Here is a tiny trained network, its code and every weight. The questions are about switching its units off for an input and a class, where a switched-off unit gives its printed mean instead of its output.

import numpy as np


def w(rows, s, z=0):
    codes = np.array(rows[::2]) - 128.0
    scale = np.full(codes.shape[1], s)
    scale[-1] = z or s
    return codes * scale


def norm(h):
    return h / np.sqrt((h * h).mean(-1, keepdims=True) + 1e-5)


def f(y):
    return y / 2 * (1 + np.tanh(0.7978845608 * (y + 0.044715 * y**3)))


def log_softmax(a):
    a = a - a.max(-1, keepdims=True)
    return a - np.log(np.exp(a).sum(-1, keepdims=True))


def net(x, mask):
    res = np.array(x, float).reshape(1, 7) / 4 @ E
    u = 0
    for l in range(4):
        y = f(norm(res) @ A[l][:, :-1].T + A[l][:, -1])
        res = res + np.where(mask[u : u + 16], y, B[l][:, -1]) @ B[l][:, :-1]
        u += 16
    return log_softmax(norm(res)[-1] @ U[:, :-1].T + U[:, -1])


A, B = {}, {}
E = w([
[29,139,205,180,147],'x0',
[83,73,97,95,115],'x1',
[146,65,142,143,191],'x2',
[127,128,127,128,127],'x3',
[166,57,115,245,20],'x4',
[129,130,128,126,126],'x5',
[88,168,3,194,190],'x6',
],0.013)
A[0] = w([
[126,111,135,143,103,78],'L0N1',
[147,107,125,183,104,29],'L0N2',
[34,133,190,168,138,7],'L0N3',
[111,172,120,129,77,115],'L0N4',
[108,144,120,110,93,49],'L0N5',
[172,253,167,157,100,133],'L0N6',
[129,142,141,120,146,153],'L0N7',
[69,125,89,80,62,124],'L0N8',
[144,149,142,145,145,61],'L0N9',
[150,63,156,150,192,83],'L0N10',
[126,127,127,127,128,60],'L0N11',
[148,120,123,141,104,87],'L0N12',
[103,50,120,107,151,125],'L0N13',
[36,124,86,67,43,117],'L0N14',
[94,32,112,110,174,117],'L0N15',
[152,161,146,149,136,54],'L0N16',
],0.016,0.011)
B[0] = w([
[77,99,108,92,112,118],'L0N1',
[141,105,110,137,85,132],'L0N2',
[82,145,205,193,167,168],'L0N3',
[139,59,141,133,180,161],'L0N4',
[176,130,132,105,147,109],'L0N5',
[171,90,150,169,207,253],'L0N6',
[119,112,138,143,146,175],'L0N7',
[191,137,167,193,203,180],'L0N8',
[153,127,137,117,122,107],'L0N9',
[172,170,146,170,164,157],'L0N10',
[230,185,108,10,44,101],'L0N11',
[113,100,125,127,121,122],'L0N12',
[165,156,162,155,151,169],'L0N13',
[198,141,167,177,188,203],'L0N14',
[193,203,158,167,147,188],'L0N15',
[212,138,122,96,136,111],'L0N16',
],0.012,0.0062)
A[1] = w([
[198,111,81,86,123,32],'L1N1',
[131,117,134,137,148,86],'L1N2',
[145,175,156,108,196,90],'L1N3',
[128,96,151,147,154,126],'L1N4',
[113,134,226,74,60,65],'L1N5',
[186,145,146,190,203,78],'L1N6',
[117,114,133,112,121,72],'L1N7',
[189,116,71,64,106,44],'L1N8',
[70,130,120,118,112,92],'L1N9',
[87,159,144,7,149,2],'L1N10',
[127,58,128,192,97,217],'L1N11',
[160,157,59,108,116,170],'L1N12',
[147,109,185,48,95,88],'L1N13',
[199,99,96,104,141,94],'L1N14',
[132,116,128,131,138,100],'L1N15',
[204,121,124,57,125,139],'L1N16',
],0.017,0.0066)
B[1] = w([
[91,207,230,195,111,141],'L1N1',
[135,137,135,114,123,135],'L1N2',
[141,109,123,53,58,202],'L1N3',
[169,132,149,111,124,167],'L1N4',
[162,57,105,172,226,154],'L1N5',
[157,184,105,54,91,251],'L1N6',
[136,123,123,153,138,118],'L1N7',
[57,193,219,197,130,139],'L1N8',
[145,123,160,129,157,123],'L1N9',
[42,60,104,9,61,142],'L1N10',
[111,137,153,21,123,198],'L1N11',
[36,129,174,169,167,150],'L1N12',
[193,41,120,176,205,149],'L1N13',
[109,188,205,139,110,157],'L1N14',
[132,130,129,132,124,128],'L1N15',
[110,131,180,158,173,162],'L1N16',
],0.013,0.015)
A[2] = w([
[197,162,89,159,66,86],'L2N1',
[159,60,117,218,3,79],'L2N2',
[168,98,118,227,28,98],'L2N3',
[56,54,138,104,160,117],'L2N4',
[125,126,129,113,121,125],'L2N5',
[117,152,163,74,26,210],'L2N6',
[229,191,144,124,136,113],'L2N7',
[135,137,167,142,158,2],'L2N8',
[188,41,69,67,21,7],'L2N9',
[121,112,43,179,158,61],'L2N10',
[163,108,183,93,208,171],'L2N11',
[108,114,141,91,116,39],'L2N12',
[113,118,164,114,170,111],'L2N13',
[107,88,147,180,166,104],'L2N14',
[154,143,127,154,129,88],'L2N15',
[116,152,92,156,120,48],'L2N16',
],0.013,0.0052)
B[2] = w([
[127,106,212,142,115,139],'L2N1',
[4,43,150,2,143,131],'L2N2',
[60,48,211,104,122,126],'L2N3',
[157,172,124,151,80,147],'L2N4',
[117,139,115,126,132,132],'L2N5',
[61,101,71,157,75,209],'L2N6',
[166,124,58,210,67,232],'L2N7',
[132,178,122,142,124,130],'L2N8',
[61,141,166,130,86,144],'L2N9',
[70,90,132,171,148,128],'L2N10',
[151,191,76,125,65,254],'L2N11',
[141,156,106,94,131,124],'L2N12',
[146,184,119,131,94,161],'L2N13',
[128,134,170,176,127,133],'L2N14',
[144,112,147,143,110,124],'L2N15',
[148,96,124,148,116,121],'L2N16',
],0.0097,0.011)
A[3] = w([
[92,144,138,143,201,116],'L3N1',
[160,129,116,111,50,100],'L3N2',
[83,163,76,85,101,150],'L3N3',
[94,105,117,55,72,50],'L3N4',
[134,165,158,83,141,56],'L3N5',
[67,143,66,87,72,150],'L3N6',
[83,154,183,184,162,91],'L3N7',
[222,51,119,132,187,129],'L3N8',
[123,84,145,215,29,83],'L3N9',
[62,135,1,152,182,100],'L3N10',
[108,108,25,184,189,133],'L3N11',
[115,39,115,222,48,158],'L3N12',
[84,142,159,128,137,83],'L3N13',
[235,82,132,107,126,187],'L3N14',
[155,102,66,54,162,1],'L3N15',
[119,137,126,50,167,50],'L3N16',
],0.014,0.007)
B[3] = w([
[161,77,177,116,83,143],'L3N1',
[123,173,49,117,85,202],'L3N2',
[105,41,140,158,83,206],'L3N3',
[113,102,82,72,39,157],'L3N4',
[156,137,104,117,135,146],'L3N5',
[97,70,180,161,50,204],'L3N6',
[147,163,216,134,83,162],'L3N7',
[49,22,62,234,115,171],'L3N8',
[175,219,125,50,181,160],'L3N9',
[181,32,131,190,114,164],'L3N10',
[193,9,145,189,184,144],'L3N11',
[173,175,79,8,254,162],'L3N12',
[127,145,172,93,93,136],'L3N13',
[66,73,14,215,128,255],'L3N14',
[117,224,212,134,156,131],'L3N15',
[153,76,94,62,103,135],'L3N16',
],0.0095,0.0086)
U = w([
[122,126,145,135,121,246],'0',
[71,92,141,4,134,95],'1',
[126,193,241,145,179,100],'2',
[145,46,141,192,194,102],'3',
[195,173,91,116,133,88],'4',
[127,127,142,144,90,156],'5',
[189,173,95,124,126,69],'6',
],0.016,0.013)

Each question gives the input, the list of numbers given to net, and the class t.
The units are the neurons (one row each of A and B). Each row of codes is followed by its name. A weight is (code - 128) times the scale printed after its matrix; where a second scale follows, it is the last column's (A, B and U).
mask holds one flag per neuron, layer by layer. A switched-off neuron (its flag False) gives its mean, the last column of its row in B, instead of its output. The means were averaged over made-up inputs and are rounded, as every weight is.
A unit's drop is (log p(t) with every unit on - log p(t) with that unit switched off) / (log p(t) with every unit on - log p(t) with every unit switched off).
The circuit of an input: a set's keep is (log p(t) with only the set's units on - log p(t) with every unit switched off) / (log p(t) with every unit on - log p(t) with every unit switched off). Starting from the 12 units with the biggest drops (on a tie, the unit counted first), units are removed one at a time, each time the one whose removal leaves the highest keep (on an exact tie, the one counted first), for as long as the keep stays at least 0.8.
units of the circuit, in order: the units of the circuit, biggest drop first
unit that matters most: the unit with the biggest drop
k most important neurons: the k neurons with the biggest drops, biggest first
k most important neurons of layer l: the k neurons of layer l with the biggest drops, biggest first
input [2,6,8,2,3,-4,7], class 4: units of the circuit, in order -> L0N15; L1N6
input [4,2,-8,3,-7,6,-6], class 4: 2 most important neurons -> L0N14; L0N8
input [6,-7,-8,-4,3,6,4], class 4: unit that matters most -> L0N6
input [-1,5,6,-6,8,0,8], class 1: 2 most important neurons of layer 1 -> L1N5; L1N16
input [-7,5,2,-1,7,1,8], class 3: 3 most important neurons -> L1N12; L1N3; L3N10
input [5,5,-1,-4,4,4,7], class 3: units of the circuit, in order -> L3N11; L2N11
input [4,-2,-8,8,-8,5,3], class 1: units of the circuit, in order -> L0N15; L1N10
input [0,-8,-1,-4,-1,7,8], class 3: 2 most important neurons of layer 3 -> L3N11; L3N10
input [7,-7,5,6,8,1,-8], class 1: 2 most important neurons of layer 3 -> L3N12; L3N9
input [-3,0,4,2,5,-1,-6], class 3: 3 most important neurons -> L1N5; L1N13; L1N6
input [-6,5,3,1,4,-2,6], class 2: 2 most important neurons -> L1N3; L1N12
input [2,8,8,1,2,5,7], class 4: 3 most important neurons -> L0N15; L0N13; L1N6
input [-8,4,-6,6,-3,-5,-7], class 2: units of the circuit, in order -> L1N8; L1N16
input [-6,-8,1,-7,5,3,-8], class 3: unit that matters most -> L1N13
input [-7,-7,-4,0,6,-6,7], class 2: 2 most important neurons of layer 2 -> L2N11; L2N1
input [5,8,-7,3,-4,2,5], class 6: 2 most important neurons of layer 0 -> L0N14; L0N8
input [-5,-6,-7,-2,-8,-2,6], class 1: 2 most important neurons -> L0N14; L1N12
input [-7,7,-4,3,6,5,7], class 2: 4 most important neurons of layer 1 -> L1N3; L1N6; L1N1; L1N12
input [5,-7,-6,-5,-4,-6,2], class 6: 2 most important neurons -> L0N6; L1N10
input [-2,-7,-7,-3,-8,4,8], class 1: 3 most important neurons of layer 2 -> L2N7; L2N6; L2N11
input [8,8,-3,-6,6,5,0], class 2: unit that matters most -> L0N3
input [0,4,6,1,-6,-6,1], class 0: 2 most important neurons -> L1N3; L0N15
input [0,7,3,-6,2,6,5], class 6: 2 most important neurons -> L0N15; L0N13
input [-5,6,6,-2,7,1,8], class 3: 3 most important neurons -> L1N12; L1N3; L0N14
input [0,-1,-7,0,-4,-5,-4], class 4: 2 most important neurons -> L0N6; L0N14
input [-7,-7,8,6,5,1,-8], class 3: 2 most important neurons -> L1N13; L1N6
input [5,4,-3,1,-4,-1,-8], class 3: unit that matters most -> L1N5
input [0,8,0,-8,-7,3,-4], class 5: 4 most important neurons of layer 0 -> L0N14; L0N8; L0N15; L0N13
input [-7,-8,-2,-3,-5,6,-8], class 3: 2 most important neurons -> L1N13; L1N5
